Below is a small trained network, with its code and all its weights. Each question gives an input and a class and asks what happens when units are switched off, that is, made to give their printed mean instead of their output.

import numpy as np


def w(rows, s, z=0):
    codes = np.array(rows[::2]) - 128.0
    scale = np.full(codes.shape[1], s)
    scale[-1] = z or s
    return codes * scale


def norm(h):
    return h / np.sqrt((h * h).mean(-1, keepdims=True) + 1e-5)


def f(y):
    return np.maximum(y, 0)


def log_softmax(a):
    a = a - a.max(-1, keepdims=True)
    return a - np.log(np.exp(a).sum(-1, keepdims=True))


def net(x, mask):
    res = np.array(x, float).reshape(1, 6) / 4 @ E
    u = 0
    for l in range(3):
        y = f(norm(res) @ A[l][:, :-1].T + A[l][:, -1])
        res = res + np.where(mask[u : u + 6], y, B[l][:, -1]) @ B[l][:, :-1]
        u += 6
    return log_softmax(norm(res)[-1] @ U[:, :-1].T + U[:, -1])


A, B = {}, {}
E = w([
[73,233,198,181,195,134],'x0',
[55,70,114,97,154,131],'x1',
[112,83,255,228,42,92],'x2',
[116,151,116,117,108,148],'x3',
[151,95,50,247,180,233],'x4',
[145,102,171,107,166,140],'x5',
],0.0069)
A[0] = w([
[103,78,215,115,67,194,190],'L0N1',
[112,138,161,5,141,118,165],'L0N2',
[99,113,164,177,189,158,254],'L0N3',
[143,210,77,1,185,33,146],'L0N4',
[180,142,42,149,236,140,108],'L0N5',
[234,130,125,80,8,126,110],'L0N6',
],0.0081,0.0028)
B[0] = w([
[140,102,113,142,103,77,198],'L0N1',
[123,136,92,168,103,104,218],'L0N2',
[104,172,129,170,91,158,218],'L0N3',
[132,101,164,249,122,176,254],'L0N4',
[140,146,124,70,105,144,218],'L0N5',
[123,102,120,111,115,116,197],'L0N6',
],0.014,0.0067)
A[1] = w([
[164,226,82,142,169,134,253],'L1N1',
[108,130,117,169,93,5,108],'L1N2',
[151,119,171,144,122,122,134],'L1N3',
[144,146,82,93,152,187,171],'L1N4',
[139,122,62,148,164,150,177],'L1N5',
[130,103,57,179,65,147,152],'L1N6',
],0.013,0.0024)
B[1] = w([
[21,56,176,101,73,155,184],'L1N1',
[113,172,49,69,72,152,212],'L1N2',
[169,136,71,174,135,169,161],'L1N3',
[69,145,109,54,83,38,175],'L1N4',
[93,139,88,28,169,174,179],'L1N5',
[254,81,223,192,188,132,255],'L1N6',
],0.0083,0.012)
A[2] = w([
[117,98,140,84,130,119,33],'L2N1',
[189,78,130,3,133,146,2],'L2N2',
[198,176,184,165,38,246,211],'L2N3',
[93,235,162,206,47,86,86],'L2N4',
[121,84,38,102,222,95,74],'L2N5',
[177,72,154,17,152,148,28],'L2N6',
],0.0079,0.0028)
B[2] = w([
[122,131,148,187,139,95,134],'L2N1',
[125,192,151,134,149,60,158],'L2N2',
[104,106,100,103,167,132,250],'L2N3',
[129,190,156,97,207,90,197],'L2N4',
[192,105,160,123,144,126,138],'L2N5',
[120,201,94,145,198,2,155],'L2N6',
],0.011)
U = w([
[227,28,131,161,136,127,144],'0',
[129,197,121,71,160,39,252],'1',
[115,156,180,208,185,154,78],'2',
[66,128,142,53,91,159,107],'3',
[185,107,126,101,6,64,64],'4',
],0.015,0.0027)

Each question gives the input, the list of numbers given to net, and the class t.
The units are the neurons (one row each of A and B). Each row of codes is followed by its name. A weight is (code - 128) times the scale printed after its matrix; where a second scale follows, it is the last column's (A, B and U).
mask holds one flag per neuron, layer by layer. A switched-off neuron (its flag False) gives its mean, the last column of its row in B, instead of its output. The means were averaged over made-up inputs and are rounded, as every weight is.
A unit's drop is (log p(t) with every unit on - log p(t) with that unit switched off) / (log p(t) with every unit on - log p(t) with every unit switched off).
The circuit of an input: a set's keep is (log p(t) with only the set's units on - log p(t) with every unit switched off) / (log p(t) with every unit on - log p(t) with every unit switched off). Starting from the 12 units with the biggest drops (on a tie, the unit counted first), units are removed one at a time, each time the one whose removal leaves the highest keep (on an exact tie, the one counted first), for as long as the keep stays at least 0.8.
units of the circuit, in order: the units of the circuit, biggest drop first
k most important neurons: the k neurons with the biggest drops, biggest first
top k neurons in layer l: the k neurons of layer l with the biggest drops, biggest first
input [0,-6,-4,5,-5,2], class 0: units of the circuit, in order -> L0N4; L0N3
input [6,0,7,4,-3,-8], class 1: top neuron in layer 0 -> L0N4
input [3,-4,-6,4,1,5], class 3: 2 most important neurons -> L0N5; L1N1
input [5,7,-5,4,1,-4], class 3: 2 most important neurons -> L0N5; L1N1
input [-2,-3,2,2,0,2], class 4: units of the circuit, in order -> L0N4; L2N4
input [1,-4,7,6,-1,8], class 1: top 3 neurons in layer 1 -> L1N6; L1N2; L1N1
input [-1,6,3,2,-2,1], class 4: units of the circuit, in order -> L1N2; L0N1
input [-8,-5,-1,-7,7,-1], class 1: top 2 neurons in layer 0 -> L0N4; L0N5
input [-2,-1,-1,6,7,8], class 1: units of the circuit, in order -> L0N4; L1N4
input [3,3,-6,5,7,5], class 3: 2 most important neurons -> L1N1; L1N6
input [-6,-2,-8,-2,-2,4], class 0: 2 most important neurons -> L0N4; L0N2
input [3,8,-2,-5,3,-2], class 3: 2 most important neurons -> L0N4; L0N3
input [2,-6,0,8,3,-7], class 3: units of the circuit, in order -> L0N4; L1N1
input [-6,-7,-4,5,-4,8], class 0: units of the circuit, in order -> L0N4
input [8,5,7,-6,-1,-1], class 1: top 3 neurons in layer 1 -> L1N6; L1N2; L1N1
input [-6,3,0,-8,6,8], class 1: units of the circuit, in order -> L0N4; L2N6; L1N5
input [7,4,6,-8,-3,-7], class 1: 2 most important neurons -> L0N4; L2N4
input [0,-3,-1,0,1,6], class 1: 2 most important neurons -> L0N4; L0N5
input [-8,-3,-3,5,-1,-7], class 0: 2 most important neurons -> L1N6; L0N4
input [4,-3,-3,4,1,-4], class 3: top neuron in layer 0 -> L0N5
input [2,6,-5,3,3,-5], class 3: 2 most important neurons -> L1N1; L0N1
input [-2,5,8,0,0,-4], class 4: 3 most important neurons -> L0N4; L0N1; L1N2
input [-7,0,3,-6,-1,3], class 4: 2 most important neurons -> L0N4; L1N2
input [-1,-6,2,-6,-2,5], class 4: top 2 neurons in layer 1 -> L1N6; L1N5
input [1,-8,-1,-7,-5,3], class 2: top 2 neurons in layer 0 -> L0N4; L0N1
